Below is a small trained network, with its code and all its weights. Each question gives an input and a target symbol and asks what happens when units are switched off, that is, made to give their printed mean instead of their output.

import numpy as np


def w(rows, s, z=0):
    codes = np.array(rows[::2]) - 128.0
    scale = np.full(codes.shape[1], s)
    scale[-1] = z or s
    return codes * scale


def norm(h):
    return h / np.sqrt((h * h).mean(-1, keepdims=True) + 1e-5)


def f(y):
    return y / 2 * (1 + np.tanh(0.7978845608 * (y + 0.044715 * y**3)))


def softmax(a):
    e = np.exp(a - a.max(-1, keepdims=True))
    return e / e.sum(-1, keepdims=True)


def log_softmax(a):
    a = a - a.max(-1, keepdims=True)
    return a - np.log(np.exp(a).sum(-1, keepdims=True))


def net(x, mask):
    ids = ['αβγδεηθλμξπτφψω'.index(c) for c in x.split()]
    T = len(ids)
    res = E[ids] + P[:T]
    u = 0
    for l in range(2):
        r = norm(res)
        for j in range(3):
            rows = slice(2 * j, 2 * j + 2)
            q, k, v = (r @ M[l][rows].T for M in (Q, K, V))
            z = softmax(np.where(np.tri(T) > 0, q @ k.T / 2**0.5, -1e9)) @ v
            o = O[l][rows]
            res = res + np.where(mask[u + j], z, o[:, -1]) @ o[:, :-1]
        u += 3
        y = f(norm(res) @ A[l][:, :-1].T + A[l][:, -1])
        res = res + np.where(mask[u : u + 16], y, B[l][:, -1]) @ B[l][:, :-1]
        u += 16
    return log_softmax(norm(res)[-1] @ U[:, :-1].T + U[:, -1])


Q, K, V, O, A, B = {}, {}, {}, {}, {}, {}
E = w([
[113,113,72,125,83,117,59],'α',
[125,120,100,129,133,138,55],'β',
[147,129,196,138,97,172,179],'γ',
[175,124,155,133,107,192,158],'δ',
[151,124,128,120,152,190,122],'ε',
[43,133,154,141,125,131,92],'η',
[32,176,134,89,94,97,117],'θ',
[153,145,101,108,89,129,77],'λ',
[11,125,85,138,140,131,166],'μ',
[105,146,89,70,108,136,106],'ξ',
[147,148,79,93,135,151,171],'π',
[125,164,140,133,174,60,155],'τ',
[84,101,161,234,142,145,105],'φ',
[198,109,80,184,127,113,138],'ψ',
[95,144,92,134,149,76,255],'ω',
],0.016)
P = w([
[87,70,124,63,216,88,114],'0',
[167,89,171,82,166,66,127],'1',
[117,7,139,142,44,123,155],'2',
[115,132,109,112,185,144,110],'3',
[174,141,155,120,148,98,131],'4',
[108,56,117,172,37,143,132],'5',
[125,174,97,146,165,164,123],'6',
[174,186,133,147,132,115,135],'7',
[87,92,98,189,44,141,110],'8',
[120,166,89,150,165,159,121],'9',
[165,164,134,149,139,97,126],'10',
],0.012)
Q[0] = w([
[141,115,188,129,163,2,143],'L0H0',
[149,156,45,87,185,197,138],'L0H0',
[148,170,206,104,238,118,117],'L0H1',
[74,150,127,191,162,38,161],'L0H1',
[158,182,91,148,165,148,109],'L0H2',
[139,207,225,64,255,10,161],'L0H2',
],0.008)
K[0] = w([
[170,108,188,48,121,58,115],'L0H0',
[74,116,65,146,67,174,86],'L0H0',
[170,71,206,108,215,137,115],'L0H1',
[114,41,160,145,92,84,133],'L0H1',
[118,104,132,105,76,178,99],'L0H2',
[128,12,175,34,138,116,111],'L0H2',
],0.011)
V[0] = w([
[106,71,117,125,130,168,153],'L0H0',
[103,129,159,118,124,202,85],'L0H0',
[147,254,171,93,114,127,50],'L0H1',
[146,179,144,39,118,134,152],'L0H1',
[213,109,115,205,141,129,78],'L0H2',
[148,201,166,75,61,209,96],'L0H2',
],0.0056)
O[0] = w([
[86,91,116,66,213,87,156,252],'L0H0',
[99,112,169,163,189,109,128,206],'L0H0',
[88,98,121,81,165,63,142,54],'L0H1',
[60,93,107,173,127,64,102,157],'L0H1',
[161,1,134,153,182,59,98,186],'L0H2',
[184,58,201,22,127,187,168,105],'L0H2',
],0.0059,0.0027)
A[0] = w([
[183,123,55,94,90,94,55,113],'L0N0',
[126,166,121,73,122,20,254,60],'L0N1',
[142,62,158,181,93,236,154,139],'L0N2',
[175,107,72,132,211,158,97,117],'L0N3',
[82,86,57,94,128,82,167,103],'L0N4',
[173,44,123,46,70,43,149,112],'L0N5',
[196,116,186,173,44,81,77,150],'L0N6',
[102,224,148,93,97,166,115,127],'L0N7',
[23,52,71,120,89,232,103,88],'L0N8',
[167,186,252,77,127,57,46,83],'L0N9',
[209,157,205,91,86,76,79,2],'L0N10',
[206,180,109,176,136,27,87,46],'L0N11',
[117,98,42,199,51,42,142,78],'L0N12',
[188,187,156,68,167,118,133,81],'L0N13',
[166,215,104,17,125,66,84,95],'L0N14',
[86,160,153,116,197,84,94,65],'L0N15',
],0.0075,0.0079)
B[0] = w([
[83,163,141,75,157,210,106,160],'L0N0',
[115,207,35,83,47,239,104,147],'L0N1',
[160,137,128,40,127,124,36,246],'L0N2',
[121,36,85,146,44,125,109,253],'L0N3',
[115,169,234,173,99,177,103,143],'L0N4',
[3,106,126,160,193,132,177,153],'L0N5',
[126,97,184,62,216,74,230,174],'L0N6',
[66,42,138,118,192,49,81,123],'L0N7',
[92,182,182,117,82,61,222,212],'L0N8',
[126,185,84,159,78,50,11,143],'L0N9',
[242,197,244,180,143,97,43,119],'L0N10',
[59,172,170,16,147,53,165,138],'L0N11',
[131,54,181,166,65,60,69,153],'L0N12',
[173,44,111,151,135,37,130,157],'L0N13',
[90,56,112,93,183,161,41,168],'L0N14',
[103,78,139,225,223,111,96,133],'L0N15',
],0.0055,0.0054)
Q[1] = w([
[141,168,117,118,241,167,130],'L1H0',
[101,180,134,87,103,147,110],'L1H0',
[150,161,48,117,128,162,183],'L1H1',
[134,155,90,77,78,60,118],'L1H1',
[100,128,93,79,68,159,190],'L1H2',
[149,187,79,66,255,132,107],'L1H2',
],0.0082)
K[1] = w([
[56,39,215,79,123,148,91],'L1H0',
[94,208,146,97,167,167,89],'L1H0',
[144,83,42,125,152,155,200],'L1H1',
[96,140,70,123,24,145,160],'L1H1',
[164,133,44,139,90,215,149],'L1H2',
[52,91,137,2,135,70,72],'L1H2',
],0.0074)
V[1] = w([
[37,97,190,113,44,215,125],'L1H0',
[144,176,102,93,254,212,115],'L1H0',
[185,222,198,171,101,143,57],'L1H1',
[86,155,186,109,115,239,196],'L1H1',
[89,174,14,58,117,125,209],'L1H2',
[69,5,91,61,36,77,133],'L1H2',
],0.0045)
O[1] = w([
[9,168,187,172,124,254,109,142],'L1H0',
[178,147,77,121,64,169,221,142],'L1H0',
[56,61,185,74,196,20,164,1],'L1H1',
[183,89,151,105,147,54,87,91],'L1H1',
[180,105,36,175,152,181,230,126],'L1H2',
[79,125,84,51,139,2,154,254],'L1H2',
],0.0049,0.0039)
A[1] = w([
[170,133,171,165,67,149,83,59],'L1N0',
[54,149,104,129,120,111,130,183],'L1N1',
[146,198,201,75,137,113,146,85],'L1N2',
[148,146,197,169,109,112,73,100],'L1N3',
[163,136,142,90,56,109,143,90],'L1N4',
[128,115,149,92,84,170,164,78],'L1N5',
[198,70,146,116,100,107,126,70],'L1N6',
[186,73,65,189,94,34,129,2],'L1N7',
[140,112,133,129,190,89,85,212],'L1N8',
[166,165,105,108,93,48,199,56],'L1N9',
[137,145,110,253,127,124,201,121],'L1N10',
[80,65,188,131,109,126,102,54],'L1N11',
[89,167,214,157,100,103,162,131],'L1N12',
[100,110,139,178,67,133,102,139],'L1N13',
[111,121,150,114,231,156,158,92],'L1N14',
[199,164,143,164,161,135,72,113],'L1N15',
],0.012,0.0057)
B[1] = w([
[1,90,114,64,164,116,123,133],'L1N0',
[181,127,155,143,91,103,185,202],'L1N1',
[102,179,108,173,159,59,96,152],'L1N2',
[113,87,117,86,117,222,123,149],'L1N3',
[179,93,149,173,200,177,152,186],'L1N4',
[143,161,141,105,88,123,88,174],'L1N5',
[110,147,82,169,82,110,99,212],'L1N6',
[73,43,46,156,120,62,115,213],'L1N7',
[155,134,134,159,91,193,149,253],'L1N8',
[25,113,211,108,148,192,185,169],'L1N9',
[136,16,212,105,123,124,40,151],'L1N10',
[138,142,62,87,115,114,161,170],'L1N11',
[128,117,35,123,191,173,86,168],'L1N12',
[147,195,174,146,166,151,71,168],'L1N13',
[202,88,141,74,158,61,111,151],'L1N14',
[199,66,92,108,92,71,205,144],'L1N15',
],0.0094,0.0057)
U = w([
[114,195,152,148,62,132,93,164],'α',
[227,142,163,187,142,108,178,165],'β',
[114,157,134,162,229,147,132,178],'γ',
[198,21,130,79,235,175,143,75],'δ',
[222,103,162,75,2,155,59,3],'ε',
[142,162,164,71,183,87,63,210],'η',
[85,199,134,126,155,116,170,229],'θ',
[109,84,136,1,110,97,193,95],'λ',
[132,200,141,213,122,200,84,146],'μ',
[130,191,24,85,124,188,211,99],'ξ',
[118,122,219,132,85,228,215,144],'π',
[32,45,165,126,188,146,193,145],'τ',
[16,101,119,53,134,204,42,78],'φ',
[107,76,66,186,83,82,101,151],'ψ',
[126,69,231,175,125,176,52,129],'ω',
],0.0082,0.0049)

Each question gives the input, a string of symbols that net reads in full, and the target symbol t.
The units are the heads (2 rows each of Q, K, V and O) and the neurons (one row each of A and B). Each row of codes is followed by its name. A weight is (code - 128) times the scale printed after its matrix; where a second scale follows, it is the last column's (O, A, B and U).
mask holds one flag per unit, layer by layer, with each layer's heads first. A switched-off unit (its flag False) gives its mean, the last column of its rows in O or B, instead of its output. The means were averaged over made-up inputs and are rounded, as every weight is.
A unit's drop is (log p(t) with every unit on - log p(t) with that unit switched off) / (log p(t) with every unit on - log p(t) with every unit switched off).
unit that matters most: the unit with the biggest drop
k most important neurons: the k neurons with the biggest drops, biggest first
k most important neurons of layer l: the k neurons of layer l with the biggest drops, biggest first
input ε ε τ, target τ: 3 most important neurons -> [L0N6; L1N9; L0N3]
input ε ε ε δ ω θ, target ω: 4 most important neurons -> [L1N10; L1N13; L0N2; L0N1]
input ε ε θ θ, target θ: unit that matters most -> L1N1
input λ γ β π ε π η, target γ: 4 most important neurons of layer 1 -> [L1N12; L1N1; L1N14; L1N7]
input β ε π π α φ π ε ε, target π: 2 most important neurons -> [L0N8; L1N9]
input ε η γ ψ ε φ β θ ε ε, target δ: 2 most important neurons -> [L1N14; L1N6]
input ξ π ε, target π: 2 most important neurons -> [L0N8; L0N2]
input π τ ε ε ε δ ε ε, target ψ: 2 most important neurons -> [L0N3; L1N7]
input δ ε π λ ε π φ ε π, target φ: 2 most important neurons of layer 0 -> [L0N12; L0N3]
input ε ε λ, target λ: 4 most important neurons -> [L0N6; L0N5; L0N3; L1N8]
input ε β ε λ τ ε ε γ, target γ: 3 most important neurons -> [L1N2; L0N6; L1N12]
input π ε ε π, target δ: 2 most important neurons of layer 0 -> [L0N2; L0N4]
input ε ξ ε, target ξ: 2 most important neurons of layer 0 -> [L0N8; L0N3]
input β ε ε, target ε: unit that matters most -> L0N2
input ε λ ξ δ ε π ε ψ, target τ: 2 most important neurons of layer 1 -> [L1N9; L1N7]
input δ λ μ β λ γ π ε, target ψ: 2 most important neurons of layer 0 -> [L0N3; L0N13]
input π ε φ ξ τ, target θ: 2 most important neurons -> [L0N11; L1N9]
input ε λ ε, target λ: 2 most important neurons of layer 0 -> [L0N3; L0N5]
input ε δ ε ε δ ε γ ε ε, target ε: 2 most important neurons of layer 0 -> [L0N8; L0N2]
input π ε ε ε ε ε δ, target ε: unit that matters most -> L0H2
input ε λ λ π ε λ, target π: 2 most important neurons of layer 1 -> [L1N9; L1N4]
input ε ε β, target ε: 2 most important neurons -> [L0N2; L1N7]
input λ ε δ τ, target β: 2 most important neurons of layer 0 -> [L0N15; L0N1]
input ε ε π ε, target ξ: 2 most important neurons -> [L0N3; L1N10]
input π ε ε β π δ, target π: 2 most important neurons of layer 0 -> [L0N8; L0N2]
input δ ε γ ε ε λ, target λ: 3 most important neurons of layer 0 -> [L0N6; L0N5; L0N3]
input π ψ δ, target ψ: most important neuron -> [L1N6]
input η τ ε α, target α: 3 most important neurons -> [L1N1; L0N0; L0N6]
input ε π π π π γ ω, target π: 2 most important neurons -> [L1N10; L0N1]
input θ δ ε ε δ, target β: 2 most important neurons -> [L0N3; L1N2]
